Here is a tiny trained network, its code and every weight. The questions are about switching its units off for an input and a target symbol, where a switched-off unit gives its printed mean instead of its output.

import numpy as np


def w(rows, s, z=0):
    codes = np.array(rows[::2]) - 128.0
    scale = np.full(codes.shape[1], s)
    scale[-1] = z or s
    return codes * scale


def softmax(a):
    e = np.exp(a - a.max(-1, keepdims=True))
    return e / e.sum(-1, keepdims=True)


def log_softmax(a):
    a = a - a.max(-1, keepdims=True)
    return a - np.log(np.exp(a).sum(-1, keepdims=True))


def net(x, mask):
    ids = ['βδεηθμξπστφψω'.index(c) for c in x.split()]
    T = len(ids)
    res = E[ids] + P[:T]
    u = 0
    for l in range(3):
        r = res
        for j in range(3):
            rows = slice(3 * j, 3 * j + 3)
            q, k, v = (r @ M[l][rows].T for M in (Q, K, V))
            z = softmax(np.where(np.tri(T) > 0, q @ k.T / 3**0.5, -1e9)) @ v
            o = O[l][rows]
            res = res + np.where(mask[u + j], z, o[:, -1]) @ o[:, :-1]
        u += 3
    return log_softmax(res[-1] @ U[:, :-1].T + U[:, -1])


Q, K, V, O = {}, {}, {}, {}
E = w([
[126,140,160,154,106,183],'β',
[118,171,150,139,174,196],'δ',
[52,111,109,112,123,164],'ε',
[252,4,40,223,128,199],'η',
[114,114,121,158,127,111],'θ',
[124,169,102,104,125,184],'μ',
[192,129,120,86,183,237],'ξ',
[211,72,174,63,162,121],'π',
[66,71,137,103,150,219],'σ',
[120,58,124,100,146,94],'τ',
[199,131,169,118,210,124],'φ',
[157,116,109,25,157,140],'ψ',
[178,122,106,73,114,145],'ω',
],0.018)
P = w([
[110,67,30,254,83,114],'0',
[157,126,157,105,175,149],'1',
[154,136,174,99,173,153],'2',
[149,129,183,96,161,172],'3',
[147,139,190,88,167,175],'4',
[160,136,195,83,167,174],'5',
[151,143,200,79,161,180],'6',
[156,143,197,77,165,191],'7',
[152,137,195,77,166,195],'8',
[154,150,203,78,174,201],'9',
[154,146,210,65,171,201],'10',
[144,158,212,62,173,209],'11',
],0.007)
Q[0] = w([
[173,181,114,205,150,2],'L0H1',
[95,147,106,176,156,110],'L0H1',
[116,93,151,139,153,165],'L0H1',
[123,216,69,154,76,135],'L0H2',
[196,164,158,123,163,226],'L0H2',
[107,61,143,156,46,24],'L0H2',
[175,112,93,18,175,138],'L0H3',
[40,114,132,194,6,83],'L0H3',
[112,106,99,176,94,113],'L0H3',
],0.0088)
K[0] = w([
[142,230,190,127,152,7],'L0H1',
[120,144,115,63,138,142],'L0H1',
[50,104,48,167,146,218],'L0H1',
[132,191,149,121,144,238],'L0H2',
[217,65,134,188,60,148],'L0H2',
[44,190,118,43,112,66],'L0H2',
[180,98,112,250,150,141],'L0H3',
[72,155,212,100,152,28],'L0H3',
[136,140,254,92,183,117],'L0H3',
],0.0084)
V[0] = w([
[145,194,228,124,145,117],'L0H1',
[122,52,125,75,77,163],'L0H1',
[112,167,78,172,140,192],'L0H1',
[118,141,251,119,169,205],'L0H2',
[11,164,147,78,171,81],'L0H2',
[130,137,158,106,152,188],'L0H2',
[81,120,95,60,189,117],'L0H3',
[168,152,153,99,2,195],'L0H3',
[59,94,193,110,167,114],'L0H3',
],0.0093)
O[0] = w([
[168,146,176,158,98,247,94],'L0H1',
[220,135,144,83,198,108,172],'L0H1',
[85,156,175,106,188,75,183],'L0H1',
[42,64,149,144,227,56,180],'L0H2',
[143,201,110,145,203,84,5],'L0H2',
[169,115,158,92,105,30,178],'L0H2',
[143,129,105,105,117,26,115],'L0H3',
[98,141,120,77,76,175,153],'L0H3',
[255,115,91,168,74,39,85],'L0H3',
],0.0065,0.012)
Q[1] = w([
[86,73,119,139,228,180],'L1H1',
[203,135,195,121,115,154],'L1H1',
[146,77,223,18,227,104],'L1H1',
[83,71,71,33,159,53],'L1H2',
[190,151,103,81,108,111],'L1H2',
[255,99,85,63,239,117],'L1H2',
[119,80,210,105,158,178],'L1H3',
[75,11,129,80,97,177],'L1H3',
[89,153,169,71,189,146],'L1H3',
],0.0072)
K[1] = w([
[79,137,107,153,105,150],'L1H1',
[174,61,75,143,160,96],'L1H1',
[93,78,78,149,167,199],'L1H1',
[119,140,126,10,106,102],'L1H2',
[90,120,190,122,157,158],'L1H2',
[88,200,146,123,115,58],'L1H2',
[85,127,139,138,93,176],'L1H3',
[68,120,150,116,85,171],'L1H3',
[91,175,53,121,97,144],'L1H3',
],0.012)
V[1] = w([
[166,149,143,72,93,192],'L1H1',
[127,122,63,55,194,127],'L1H1',
[28,254,191,82,159,240],'L1H1',
[117,238,173,152,107,111],'L1H2',
[148,34,119,156,82,108],'L1H2',
[171,125,139,136,183,49],'L1H2',
[169,165,181,18,137,158],'L1H3',
[99,169,73,131,94,147],'L1H3',
[171,107,40,134,116,113],'L1H3',
],0.0084)
O[1] = w([
[60,134,92,126,120,143,177],'L1H1',
[97,2,129,158,137,74,207],'L1H1',
[77,104,184,232,77,159,161],'L1H1',
[99,124,64,136,120,148,1],'L1H2',
[140,203,180,115,86,141,127],'L1H2',
[123,94,135,163,164,145,124],'L1H2',
[97,84,138,12,140,154,215],'L1H3',
[82,74,58,138,75,177,95],'L1H3',
[150,100,89,156,97,158,60],'L1H3',
],0.0084,0.0078)
Q[2] = w([
[74,129,137,141,94,14],'L2H1',
[130,167,75,136,70,140],'L2H1',
[80,116,153,164,85,180],'L2H1',
[60,199,32,184,98,63],'L2H2',
[140,165,1,201,74,111],'L2H2',
[103,135,107,59,83,118],'L2H2',
[155,226,75,203,146,163],'L2H3',
[204,109,181,174,193,158],'L2H3',
[74,160,147,134,173,116],'L2H3',
],0.0099)
K[2] = w([
[66,243,138,134,218,100],'L2H1',
[130,112,110,178,120,59],'L2H1',
[173,186,60,95,24,118],'L2H1',
[59,253,200,51,142,119],'L2H2',
[58,152,231,64,161,22],'L2H2',
[206,49,178,66,93,88],'L2H2',
[99,135,146,123,129,56],'L2H3',
[195,112,157,203,187,218],'L2H3',
[195,163,208,140,59,156],'L2H3',
],0.0077)
V[2] = w([
[152,138,189,127,213,128],'L2H1',
[33,185,146,114,146,119],'L2H1',
[76,105,123,89,93,156],'L2H1',
[162,172,237,154,200,108],'L2H2',
[208,124,57,122,155,121],'L2H2',
[105,137,96,254,189,155],'L2H2',
[199,195,58,124,88,195],'L2H3',
[138,149,154,114,189,89],'L2H3',
[152,179,124,127,119,177],'L2H3',
],0.011)
O[2] = w([
[139,143,93,189,84,135,236],'L2H1',
[65,55,146,145,143,19,109],'L2H1',
[145,129,162,236,115,2,187],'L2H1',
[127,195,251,90,126,103,101],'L2H2',
[119,224,55,169,180,103,166],'L2H2',
[19,144,90,64,104,170,104],'L2H2',
[108,58,177,131,212,120,8],'L2H3',
[99,135,85,71,153,141,179],'L2H3',
[62,161,168,188,139,194,97],'L2H3',
],0.0076,0.014)
U = w([
[81,112,110,85,224,176,177],'β',
[98,208,177,87,189,109,181],'δ',
[169,90,143,164,163,166,41],'ε',
[196,137,174,75,56,86,83],'η',
[162,122,173,89,182,141,84],'θ',
[123,161,111,35,157,74,99],'μ',
[151,151,95,151,145,96,232],'ξ',
[173,143,182,130,205,111,88],'π',
[86,100,85,103,118,117,104],'σ',
[107,150,120,117,254,100,115],'τ',
[109,113,195,130,149,160,89],'φ',
[90,188,111,77,54,150,139],'ψ',
[95,162,58,84,107,132,254],'ω',
],0.0068,0.0033)

Each question gives the input, a string of symbols that net reads in full, and the target symbol t.
The units are the heads (3 rows each of Q, K, V and O). Each row of codes is followed by its name. A weight is (code - 128) times the scale printed after its matrix; where a second scale follows, it is the last column's (O and U).
mask holds one flag per head, layer by layer. A switched-off head (its flag False) gives its mean, the last column of its rows in O, instead of its output. The means were averaged over made-up inputs and are rounded, as every weight is.
A unit's drop is (log p(t) with every unit on - log p(t) with that unit switched off) / (log p(t) with every unit on - log p(t) with every unit switched off).
The circuit of an input: a set's keep is (log p(t) with only the set's units on - log p(t) with every unit switched off) / (log p(t) with every unit on - log p(t) with every unit switched off). Starting from all 9 units, units are removed one at a time, each time the one whose removal leaves the highest keep (on an exact tie, the one counted first), for as long as the keep stays at least 0.8.
circuit, biggest first: the units of the circuit, biggest drop first
most important unit: the unit with the biggest drop
heads that matter: for each layer, one digit per head in row order, 1 if its drop is at least 0.15 and else 0, layers parted by /
drop when u is switched off: that unit's drop, to one decimal
input φ φ φ ξ ε ε, target δ: heads that matter : 101 / 101 / 010
input β ξ μ τ δ ψ β, target φ: most important unit : L1H1
input β ξ ψ η, target ε: circuit, biggest first : L0H2, L2H3, L2H2
input ξ ω ψ, target η: heads that matter : 000 / 000 / 011
input φ θ φ ξ τ θ θ ξ, target δ: circuit, biggest first : L2H2, L0H3, L1H3
input θ ξ β δ τ φ ψ ξ β η β, target η: circuit, biggest first : L0H2, L1H2
input φ η π ξ φ, target θ: heads that matter : 011 / 111 / 101
input ξ ξ β η ξ, target β: circuit, biggest first : L0H2, L1H3, L1H1, L2H3
input ψ ξ ψ β μ η β, target η: circuit, biggest first : L1H2, L0H2
input ξ ε β θ, target η: circuit, biggest first : L2H2, L2H3, L0H3, L0H1
input φ ξ η ξ ε, target σ: heads that matter : 111 / 101 / 110
input τ β β δ ξ δ τ φ ψ φ θ β, target τ: heads that matter : 011 / 101 / 011
input β β ξ, target φ: heads that matter : 001 / 100 / 011
input ξ ω δ φ ξ μ ω μ β ξ, target η: most important unit : L2H2
input σ σ ε β φ β ξ ξ ξ, target μ: heads that matter : 111 / 100 / 011
input φ β β β δ, target δ: heads that matter : 001 / 101 / 010
input φ ξ ξ ξ δ β ε π ε, target δ: heads that matter : 001 / 101 / 010
input δ β ξ θ θ ξ μ ψ σ, target ψ: heads that matter : 010 / 101 / 011
input ψ ξ ξ ξ φ ξ, target ξ: drop when L1H1 is switched off : 0.3
input ψ β β ε ξ β β τ ξ ψ φ, target ξ: drop when L1H2 is switched off : 0.0
input ω δ σ, target ε: drop when L0H2 is switched off : 0.8
input ε β δ φ φ, target ω: most important unit : L0H2
input τ τ ψ φ ψ θ θ ξ β δ ξ, target τ: drop when L0H2 is switched off : 0.5
